Below are the code and all the weights of a small trained network. Each question names an input and a class and asks about switching units off, where a switched-off unit gives its printed mean instead of its output.

import numpy as np


def w(rows, s, z=0):
    codes = np.array(rows[::2]) - 128.0
    scale = np.full(codes.shape[1], s)
    scale[-1] = z or s
    return codes * scale


def f(y):
    return y / 2 * (1 + np.tanh(0.7978845608 * (y + 0.044715 * y**3)))


def log_softmax(a):
    a = a - a.max(-1, keepdims=True)
    return a - np.log(np.exp(a).sum(-1, keepdims=True))


def net(x, mask):
    res = np.array(x, float).reshape(1, 7) / 4 @ E
    y = f(res @ A[0][:, :-1].T + A[0][:, -1])
    res = res + np.where(mask, y, B[0][:, -1]) @ B[0][:, :-1]
    return log_softmax(res[-1] @ U[:, :-1].T + U[:, -1])


A, B = {}, {}
E = w([
[143,91,107,66,86],'x0',
[120,147,138,157,145],'x1',
[125,141,137,151,145],'x2',
[128,128,127,129,129],'x3',
[74,189,199,1,225],'x4',
[60,24,232,164,97],'x5',
[200,187,232,147,57],'x6',
],0.0088)
A[0] = w([
[81,148,94,179,115,81],'neuron 1',
[176,196,77,103,153,156],'neuron 2',
[125,167,223,110,215,130],'neuron 3',
[113,140,81,188,54,107],'neuron 4',
[13,138,18,170,136,78],'neuron 5',
[108,65,67,134,221,92],'neuron 6',
[186,197,79,152,146,153],'neuron 7',
[176,172,169,103,31,3],'neuron 8',
[196,96,105,212,94,99],'neuron 9',
[177,193,71,115,177,157],'neuron 10',
[67,83,190,137,119,137],'neuron 11',
[176,196,52,125,133,131],'neuron 12',
[86,135,147,57,159,196],'neuron 13',
[219,157,193,137,91,67],'neuron 14',
[83,45,191,157,136,118],'neuron 15',
[161,114,107,186,63,151],'neuron 16',
[159,210,171,159,80,107],'neuron 17',
[172,179,112,119,139,119],'neuron 18',
[120,79,216,191,132,163],'neuron 19',
[168,211,200,144,55,83],'neuron 20',
[205,85,101,181,93,151],'neuron 21',
[173,62,90,184,103,175],'neuron 22',
[167,170,230,37,158,185],'neuron 23',
],0.011,0.0023)
B[0] = w([
[144,142,93,148,119,152],'neuron 1',
[191,167,135,61,64,222],'neuron 2',
[139,140,114,103,155,235],'neuron 3',
[172,209,172,120,193,198],'neuron 4',
[63,67,92,116,104,217],'neuron 5',
[47,14,55,188,113,208],'neuron 6',
[162,134,143,104,75,211],'neuron 7',
[96,91,113,158,121,190],'neuron 8',
[192,150,126,169,173,224],'neuron 9',
[191,110,173,95,85,228],'neuron 10',
[207,162,236,57,76,200],'neuron 11',
[156,118,173,49,63,222],'neuron 12',
[146,204,131,163,224,214],'neuron 13',
[29,1,58,150,116,203],'neuron 14',
[201,151,186,72,24,216],'neuron 15',
[173,180,128,139,212,211],'neuron 16',
[52,79,122,110,130,200],'neuron 17',
[138,149,153,123,61,177],'neuron 18',
[126,140,122,139,75,219],'neuron 19',
[38,48,32,154,105,221],'neuron 20',
[184,136,102,160,218,215],'neuron 21',
[150,217,97,172,160,216],'neuron 22',
[114,185,82,178,215,254],'neuron 23',
],0.0074,0.0096)
U = w([
[141,199,136,123,221,177],'0',
[157,162,201,81,6,4],'1',
[60,64,87,125,115,139],'2',
],0.014,0.00045)

Each question gives the input, the list of numbers given to net, and the class t.
The units are the neurons (one row each of A and B). Each row of codes is followed by its name. A weight is (code - 128) times the scale printed after its matrix; where a second scale follows, it is the last column's (A, B and U).
mask holds one flag per neuron, in row order. A switched-off neuron (its flag False) gives its mean, the last column of its row in B, instead of its output. The means were averaged over made-up inputs and are rounded, as every weight is.
A unit's drop is (log p(t) with every unit on - log p(t) with that unit switched off) / (log p(t) with every unit on - log p(t) with every unit switched off).
The circuit of an input: a set's keep is (log p(t) with only the set's units on - log p(t) with every unit switched off) / (log p(t) with every unit on - log p(t) with every unit switched off). Starting from the 12 units with the biggest drops (on a tie, the unit counted first), units are removed one at a time, each time the one whose removal leaves the highest keep (on an exact tie, the one counted first), for as long as the keep stays at least 0.8.
units of the circuit, in order: the units of the circuit, biggest drop first
k most important neurons: the k neurons with the biggest drops, biggest first
drop when u is switched off: that unit's drop, to one decimal
input [-4,2,-8,-3,4,-4,-6], class 2: units of the circuit, in order -> (neuron 6)
input [4,5,-4,-2,5,-5,6], class 2: units of the circuit, in order -> (neuron 20; neuron 14)
input [3,4,3,-4,-6,6,6], class 0: units of the circuit, in order -> (neuron 16; neuron 21)
input [8,6,3,-2,5,1,6], class 2: units of the circuit, in order -> (neuron 20; neuron 14)
input [3,1,6,4,3,-7,-8], class 2: 3 most important neurons -> (neuron 6; neuron 5; neuron 15)
input [-6,4,3,8,-4,2,5], class 2: 3 most important neurons -> (neuron 20; neuron 14; neuron 17)
input [-6,-2,3,-3,6,-6,-7], class 2: 2 most important neurons -> (neuron 6; neuron 5)
input [5,-5,2,2,-7,-8,-2], class 1: 2 most important neurons -> (neuron 12; neuron 7)
input [-2,-4,-4,-8,-6,1,6], class 0: 2 most important neurons -> (neuron 16; neuron 4)
input [-8,4,6,7,3,-5,7], class 2: drop when neuron 14 is switched off -> 0.2
input [7,3,1,2,-6,-8,-7], class 1: drop when neuron 10 is switched off -> 0.1
input [-2,7,-8,-4,2,-1,7], class 2: drop when neuron 4 is switched off -> 0.0
